Questions about the table below. Rows and columns are numbered from 0.
1) Which number is the entry just right of 6690?
2) Which number is the entry at row 2, column 1?
3) Which number is the entry at row 0, column 1?
4) Which number is the entry just left of 7318?
5) Which number is the entry just right of 3710?
6) Which number is the entry at row 0, column 2?
7) Which number is the bottom-right entry?
8) Which number is the entry at row 2, column 0?
6017,8647,7049,7872,7872,7986,4496,9490,5638,8125,5969,5497,6717
7140,5566,4525,8012,8012,4461,7318,9490,3045,3157,3955,5952,5424
6019,5868,5694,7464,7464,6285,7849,9490,5764,7211,2150,4992,7100
7851,8890,5904,5605,5605,8173,3793,9490,6149,6849,7855,4780,2846
5125,6880,5723,6031,6031,5565,7082,9490,5199,4482,7283,4828,6942
4495,6244,5802,5687,5687,6940,6511,9490,6470,6817,3710,6866,5329
5572,4085,8324,6651,6651,6690,5439,9490,6433,4435,3786,5295,5511
3599,7586,4781,6863,6863,5544,4816,9490,7931,5412,5335,7198,4356
4863,5911,5089,6892,6892,3137,6847,9490,6294,5679,2837,6121,5900
5757,6988,5576,6237,6237,5009,7854,9490,5327,5317,4685,5303,6189
5665,5501,5710,7267,7267,5188,5183,9490,5867,6044,3519,7229,5843
9554,7918,5954,4398,4398,7759,5242,9490,4625,5749,4592,5724,4179
1) 5439
2) 5868
3) 8647
4) 4461
5) 6866
6) 7049
7) 4179
8) 6019

M =
[[ 45.1 -12.8  18.3  -8.7  32.0 -29.6  11.8 -11.4  17.7 -16.1 -15.9   7.5
    7.3  -1.8  -7.8]
 [ -3.1   7.8  16.0  12.0 -15.8 -17.6  -2.7  14.9  -7.3  57.5  40.5  -6.7
  -15.8 -11.2  13.1]
 [ 10.5  13.7  27.8  -9.2  -3.3 -18.1   4.3 -18.1 -45.6   4.4   0.5  16.7
   -3.8  -4.2 -43.9]
 [-13.3  18.9  -6.2 -13.2   6.1  18.1 -10.0   1.0  -1.1  -0.6  12.4  -4.4
   -7.8  -4.7  -9.7]
 [  8.0   3.6   1.4   4.4  31.4 -62.7  12.9  23.6 -49.7   7.8   3.7   1.5
  -16.4  -2.9  18.5]
 [ -5.0   8.3   8.6   1.2  46.3  11.0   7.9 -19.5  -2.8   2.7 -22.6  16.1
   -3.7  14.2  -6.2]
 [ -1.5  19.2  -4.4   9.7 -22.4 -47.5  12.9 -22.8 -34.0  -4.6 -10.1  32.2
  -18.6  -7.8 -18.6]
 [ 18.8 -12.2 -18.8  11.3  46.4   6.3   3.6   1.8   6.0 -32.7  18.9  -2.4
   17.6  -2.6  38.9]
 [-17.1  -8.1 -20.2  12.2 -29.6  25.4  -1.8   0.9  -6.5  -5.1  -8.9   4.9
    3.6  10.5  14.6]]
The entry just left of 6.1 is -13.2
The entry just right of -7.3 is 57.5
What is the entry just left of -4.7? -7.8
What is the entry just right of the largest entry? 40.5
What is the centre entry? 23.6
The entry just right of the smallest entry -> 12.9
What is the entry just right of the centre entry? -49.7
What is the entry just right of -9.2? -3.3
What is the median of all entries? -0.6
What is the entry just left of -12.8? 45.1
The entry just left of 1.4 is 3.6
What is the entry just left of the smallest entry? 31.4
What is the minimum? -62.7
What is the entry just right of -6.5? -5.1
What is the entry just right of -22.4? -47.5
The entry just left of the largest entry -> -7.3
What is the entry just right of -4.6? -10.1

Questions about the grid below. Rows and columns are numbered from 0.
1) What is the entry in row 1 and column 0?
2) What is the entry at row 0, column 1?
3) What is the entry directly below -46.7?
4) What is the bottom-right entry?
5) What is the entry just left of the largest entry?
6) What is the entry directly below 14.8?
7) What is the entry directly below 9.7?
8) What is the maximum?
[[-62.5  17.7 -18.4 -29.8  34.7 -16.3]
 [-36.9 -10.1 -18.4  -5.2 -18.6 -35.5]
 [ -7.3  31.0 -18.4   0.6  -3.7 -15.2]
 [ -8.7 -10.8 -18.4   6.2  14.2  -4.3]
 [-37.2 -26.5 -18.4 -60.7 -22.6  -0.6]
 [-18.2  45.1 -18.4 -33.0  -2.3 -44.5]
 [ -0.9  -9.5 -18.4  15.1  17.3 -40.5]
 [-40.2 -46.7 -18.4  -6.8   9.7  14.8]
 [ -3.4 -16.1 -18.4   9.5  10.9 -27.6]
 [ -6.4  -7.7 -18.4 -32.9 -11.8  29.8]]
1) -36.9
2) 17.7
3) -16.1
4) 29.8
5) -18.2
6) -27.6
7) 10.9
8) 45.1
